Below is a small trained network, with its code and all its weights. Each question gives an input and a class and asks what happens when units are switched off, that is, made to give their printed mean instead of their output.

import numpy as np


def w(rows, s, z=0):
    codes = np.array(rows[::2]) - 128.0
    scale = np.full(codes.shape[1], s)
    scale[-1] = z or s
    return codes * scale


def norm(h):
    return h / np.sqrt((h * h).mean(-1, keepdims=True) + 1e-5)


def f(y):
    return np.maximum(y, 0)


def log_softmax(a):
    a = a - a.max(-1, keepdims=True)
    return a - np.log(np.exp(a).sum(-1, keepdims=True))


def net(x, mask):
    res = np.array(x, float).reshape(1, 4) / 4 @ E
    u = 0
    for l in range(4):
        y = f(norm(res) @ A[l][:, :-1].T + A[l][:, -1])
        res = res + np.where(mask[u : u + 13], y, B[l][:, -1]) @ B[l][:, :-1]
        u += 13
    return log_softmax(norm(res)[-1] @ U[:, :-1].T + U[:, -1])


A, B = {}, {}
E = w([
[125,251,87,143,165,185,72],'x0',
[102,105,72,70,139,125,76],'x1',
[106,67,129,170,114,110,115],'x2',
[85,175,76,195,205,103,194],'x3',
],0.0018)
A[0] = w([
[135,231,138,120,129,181,128,89],'0.n0',
[71,126,134,232,133,100,137,73],'0.n1',
[168,122,156,75,90,113,200,75],'0.n2',
[123,98,141,119,132,140,48,114],'0.n3',
[81,135,24,118,228,144,85,126],'0.n4',
[134,62,123,110,129,55,146,113],'0.n5',
[185,151,210,126,63,164,82,24],'0.n6',
[108,125,117,128,130,144,137,3],'0.n7',
[177,251,137,147,139,212,107,92],'0.n8',
[75,96,152,227,190,89,148,99],'0.n9',
[148,83,110,105,105,132,18,138],'0.n10',
[193,145,153,118,142,116,152,20],'0.n11',
[140,205,52,146,206,191,129,88],'0.n12',
],0.0027,0.0025)
B[0] = w([
[101,200,169,158,194,154,110,198],'0.n0',
[235,117,74,184,157,138,146,178],'0.n1',
[120,133,161,42,153,154,146,157],'0.n2',
[134,98,111,133,110,121,77,174],'0.n3',
[26,76,4,75,137,153,134,254],'0.n4',
[125,201,140,99,124,207,128,193],'0.n5',
[80,60,82,162,74,181,178,160],'0.n6',
[112,71,98,153,122,17,161,128],'0.n7',
[71,234,185,148,192,207,81,234],'0.n8',
[188,121,53,163,135,150,185,206],'0.n9',
[92,73,119,124,116,126,46,221],'0.n10',
[177,128,120,113,168,116,135,129],'0.n11',
[149,117,177,96,179,32,104,244],'0.n12',
],0.0028,0.0022)
A[1] = w([
[192,186,131,104,113,141,112,1],'1.n0',
[139,203,126,188,162,119,215,106],'1.n1',
[206,121,102,235,141,107,197,79],'1.n2',
[153,168,158,78,61,118,251,75],'1.n3',
[178,92,183,65,76,123,143,144],'1.n4',
[205,105,108,239,123,46,141,84],'1.n5',
[230,168,191,111,49,196,107,131],'1.n6',
[172,219,208,173,174,113,84,75],'1.n7',
[194,144,100,145,70,125,160,131],'1.n8',
[94,42,107,101,90,111,46,68],'1.n9',
[102,123,139,219,153,4,171,67],'1.n10',
[126,188,175,165,74,174,101,73],'1.n11',
[158,49,170,105,62,87,174,133],'1.n12',
],0.0029,0.0038)
B[1] = w([
[135,126,115,105,214,124,118,128],'1.n0',
[143,79,99,93,107,119,44,250],'1.n1',
[235,44,98,231,107,152,36,213],'1.n2',
[175,108,254,138,199,100,232,163],'1.n3',
[157,143,174,114,131,90,179,236],'1.n4',
[187,66,120,244,159,226,85,184],'1.n5',
[113,79,127,183,91,128,209,215],'1.n6',
[90,95,10,65,140,130,110,199],'1.n7',
[108,95,155,128,156,94,139,163],'1.n8',
[146,134,42,55,53,87,77,233],'1.n9',
[132,110,119,139,101,219,9,172],'1.n10',
[48,45,69,112,74,186,137,154],'1.n11',
[194,195,163,115,160,103,150,249],'1.n12',
],0.0031,0.0017)
A[2] = w([
[141,124,154,136,85,209,3,101],'2.n0',
[147,124,200,115,25,187,69,86],'2.n1',
[126,79,76,197,168,31,235,85],'2.n2',
[124,161,68,171,205,123,105,126],'2.n3',
[107,186,194,137,184,100,204,44],'2.n4',
[187,86,208,88,68,72,112,70],'2.n5',
[191,77,167,114,57,35,129,18],'2.n6',
[196,101,171,243,114,98,168,112],'2.n7',
[129,148,133,53,147,80,150,154],'2.n8',
[64,151,193,167,64,206,133,2],'2.n9',
[144,242,151,135,207,87,74,11],'2.n10',
[140,208,176,137,198,104,113,177],'2.n11',
[122,156,71,93,189,102,119,178],'2.n12',
],0.0033,0.002)
B[2] = w([
[146,106,159,165,184,127,225,219],'2.n0',
[78,138,109,221,82,128,232,191],'2.n1',
[128,136,63,91,150,193,221,189],'2.n2',
[102,134,221,63,98,139,140,255],'2.n3',
[190,93,237,164,182,97,217,148],'2.n4',
[114,229,123,90,109,74,166,210],'2.n5',
[120,240,91,72,92,120,120,194],'2.n6',
[202,100,131,153,191,123,49,218],'2.n7',
[172,82,130,202,119,100,104,183],'2.n8',
[78,60,144,184,3,180,128,143],'2.n9',
[83,211,243,8,175,229,38,189],'2.n10',
[166,151,211,107,128,99,121,202],'2.n11',
[106,99,162,59,173,144,137,250],'2.n12',
],0.0036,0.0025)
A[3] = w([
[98,177,104,73,136,47,132,99],'3.n0',
[172,128,173,207,67,68,150,41],'3.n1',
[95,157,110,68,62,67,119,88],'3.n2',
[187,107,163,93,79,37,169,130],'3.n3',
[114,219,190,93,184,133,72,11],'3.n4',
[212,99,110,107,29,103,120,149],'3.n5',
[129,213,99,107,30,57,121,8],'3.n6',
[112,253,159,109,53,138,146,129],'3.n7',
[26,105,101,99,137,57,35,131],'3.n8',
[99,71,61,141,123,55,23,41],'3.n9',
[62,184,112,191,96,197,151,199],'3.n10',
[216,68,91,221,173,159,80,4],'3.n11',
[114,75,73,131,71,99,148,69],'3.n12',
],0.0041,0.0024)
B[3] = w([
[117,98,149,223,79,156,109,209],'3.n0',
[127,128,76,50,187,170,69,180],'3.n1',
[120,154,117,205,70,95,70,211],'3.n2',
[126,206,119,183,127,32,116,247],'3.n3',
[19,233,193,40,221,163,11,243],'3.n4',
[44,149,64,158,184,140,99,249],'3.n5',
[6,202,6,209,80,37,36,193],'3.n6',
[124,59,64,140,113,121,66,244],'3.n7',
[234,133,182,130,56,135,153,254],'3.n8',
[216,76,125,4,42,164,99,185],'3.n9',
[123,71,228,153,80,96,186,199],'3.n10',
[209,82,60,253,233,165,40,232],'3.n11',
[108,197,179,90,186,110,135,179],'3.n12',
],0.0041,0.0024)
U = w([
[7,35,244,236,21,234,235,143],'0',
[138,195,77,135,107,213,163,2],'1',
[32,238,22,233,24,11,17,209],'2',
[8,237,232,11,243,232,16,239],'3',
[254,13,24,246,234,227,49,228],'4',
[230,18,52,12,20,205,8,162],'5',
[231,230,239,145,218,15,249,142],'6',
[41,16,8,25,233,225,251,131],'7',
],0.0067,0.0058)

Each question gives the input, the list of numbers given to net, and the class t.
The units are the neurons (one row each of A and B). Each row of codes is followed by its name. A weight is (code - 128) times the scale printed after its matrix; where a second scale follows, it is the last column's (A, B and U).
mask holds one flag per neuron, layer by layer. A switched-off neuron (its flag False) gives its mean, the last column of its row in B, instead of its output. The means were averaged over made-up inputs and are rounded, as every weight is.
A unit's drop is (log p(t) with every unit on - log p(t) with that unit switched off) / (log p(t) with every unit on - log p(t) with every unit switched off).
most important unit: the unit with the biggest drop
top k neurons: the k neurons with the biggest drops, biggest first
k most important neurons of layer l: the k neurons of layer l with the biggest drops, biggest first
drop when u is switched off: that unit's drop, to one decimal
input [1,4,4,7], class 7: most important unit => 0.n4
input [3,-6,-2,-2], class 0: top 2 neurons => 1.n11, 0.n6
input [-8,2,-4,7], class 4: top 2 neurons => 0.n4, 1.n2
input [-4,-2,-8,-6], class 2: 3 most important neurons of layer 0 => 0.n9, 0.n8, 0.n0
input [-4,1,-7,5], class 7: top 2 neurons => 2.n2, 1.n12
input [2,1,1,-3], class 0: top 3 neurons => 2.n1, 0.n4, 2.n0
input [-1,2,-2,2], class 7: 3 most important neurons of layer 1 => 1.n1, 1.n9, 1.n10
input [-3,-7,-2,0], class 6: top 2 neurons => 0.n2, 1.n3
input [-8,-4,5,-3], class 6: 2 most important neurons of layer 0 => 0.n4, 0.n10
input [-4,-4,3,-3], class 6: 2 most important neurons of layer 1 => 1.n12, 1.n3
input [6,0,8,-7], class 0: top 2 neurons => 2.n1, 2.n0
input [0,1,0,6], class 7: top 2 neurons => 0.n4, 2.n2
input [-3,-5,-1,-5], class 6: top 2 neurons => 0.n4, 1.n3
input [0,-6,2,-3], class 6: most important unit => 0.n8
input [3,1,3,8], class 7: 2 most important neurons of layer 3 => 3.n4, 3.n11
input [1,6,4,-6], class 2: 2 most important neurons of layer 0 => 0.n4, 0.n8
input [-5,0,-8,-4], class 6: drop when 1.n1 is switched off => 0.1
input [4,7,7,7], class 7: drop when 0.n4 is switched off => 0.3
input [-4,2,-6,8], class 7: drop when 1.n11 is switched off => 0.0
input [-8,-7,-1,0], class 6: drop when 0.n2 is switched off => 0.1
input [-2,6,8,8], class 7: most important unit => 0.n4
